a =
[[105 107 106  96  43  84  85 103  94 104 112  81 107  40  47]
 [ 83 131 116 100  90 148 113 131  25 128 111 123  51 102 120]]
Rows and columns are numbered from 1.
The entry in row 1 and column 2 is 107
The entry in row 1 and column 1 is 105
Find the entry just right of 40.
Answer: 47
Find the bottom-right entry.
Answer: 120
Find the entry at row 2, column 2.
Answer: 131
Find the bottom entry of the column that holds the smallest entry.
Answer: 25
The entry at row 2, column 1 -> 83
The entry directly below 81: 123
Find the entry just right of 106.
Answer: 96

132, 153, 159, 41, 147, 48, 55, 44, 43, 145, 43, 158, 50, 161, 157, 153
Give the 3rd entry from the right.
Answer: 161
The second entry from the left: 153
The first entry from the right: 153
Give the minimum.
Answer: 41
Give the third largest entry.
Answer: 158
The first entry: 132

[[167  39 148  51]
 [ 46 146  52 165]]
Indices start at 1.
Read off the entry at row 1, column 3.
A: 148
Read off the entry in row 1 and column 1.
A: 167
The entry just right of the largest entry -> 39
Read off the entry just right of 46.
A: 146

Questions about the matrix below. Counting starts at 1.
1) What is the bottom-left entry?
2) What is the entry in the top-left corner?
3) What is the entry in row 1 and column 2?
4) What is the entry just right of 33?
5) What is the entry just right of 87?
6) What is the largest entry?
7) What is the entry in row 3 and column 1?
8) What is the minimum?
[[ 79 116  59  87 115]
 [147 111 130  89  84]
 [ 97 102 105  52 120]
 [ 99  92 101  41 154]
 [130 100 136  68 119]
 [ 78  89  74  43 131]
 [102  97 110  50 131]
 [ 91 132  70 107  91]
 [ 83  82  79  33 152]
 [130 131  71  96 105]
 [ 58  80  46  47 158]
 [ 71  95  62  53 137]]
1) 71
2) 79
3) 116
4) 152
5) 115
6) 158
7) 97
8) 33

109, 103, 101, 103, 115, 116, 116, 109, 38, 81, 95
111, 101, 100, 100, 100, 100, 100, 100, 100, 100, 100
59, 103, 113, 126, 89, 98, 129, 105, 82, 111, 84
100, 130, 107, 124, 89, 98, 126, 93, 86, 114, 83
86, 94, 107, 137, 85, 97, 133, 110, 78, 119, 88
138, 107, 113, 130, 94, 100, 130, 110, 74, 114, 89
81, 99, 110, 137, 81, 100, 133, 98, 80, 120, 87
Counting starts at 1.
The entry at row 2, column 3 -> 100
The entry in row 1 and column 1?
A: 109
The entry directly above 87 -> 89
The bottom-right entry?
A: 87
The entry directly below the centre entry is 97
The entry directly below 83?
A: 88
The entry in row 3 and column 1 is 59
The entry in the bottom-left corner: 81
The entry in row 1 and column 3?
A: 101
The entry directly above the largest entry -> 86
The largest entry -> 138
The entry just right of 59?
A: 103
The entry in the top-right corner is 95
The entry directly below the smallest entry?
A: 100
The entry at row 1, column 2?
A: 103
The entry just right of the smallest entry -> 81
The entry at row 2, column 1 -> 111
The entry just left of 124?
A: 107
The entry just right of the centre entry?
A: 126
The entry directly above the centre entry: 98
The entry just left of the smallest entry?
A: 109
The smallest entry?
A: 38

Questions about the matrix below. Counting starts at 1.
1) Find the entry directly above 158.
2) Find the entry in row 1 and column 3.
3) Find the entry in the bottom-left corner.
4) Find the entry in the bottom-right corner.
5) Find the entry in row 1 and column 1.
6) Find the entry just right of 118.
7) Find the entry at row 3, column 1.
8) Find the entry directly below the largest entry.
 40   42   54   58   48  102  126   67  115  105   75   63   40
 81   84  108  137  134  135  135  160   88  160  120  148  133
112  158   57   53  112   64  150  138  105   55  126   65   90
154   52   60  103  137   95   80  142   73   82  155   49   60
 94  155   86  118   42   43   59  156  137  122   42   60  147
142  144  155   73  146  153  105   41  161   43  147  126  100
157   94  140   89   64   60   53  131  125   90  133  120   53
1) 84
2) 54
3) 157
4) 53
5) 40
6) 42
7) 112
8) 125

105, 148, 80, 128, 54, 55, 145, 140, 46
91, 55, 119, 69, 148, 143, 56, 64, 155
96, 62, 116, 79, 139, 137, 61, 69, 145
106, 139, 85, 128, 58, 64, 138, 131, 52
The entry just right of 96: 62
Read off the entry in the top-left corner.
105
The entry directly above the largest entry is 46
The first entry of the largest entry's row -> 91
The entry directly above 143: 55
Read off the entry directly below the smallest entry.
155
Read off the second-last entry, reading row by row.
131
The 2nd entry on the main diagonal is 55
The third entry in reading order is 80
Read off the last entry, reading row by row.
52
Read off the entry directly below 80.
119
Read off the bottom-left entry.
106
The entry just right of 61: 69
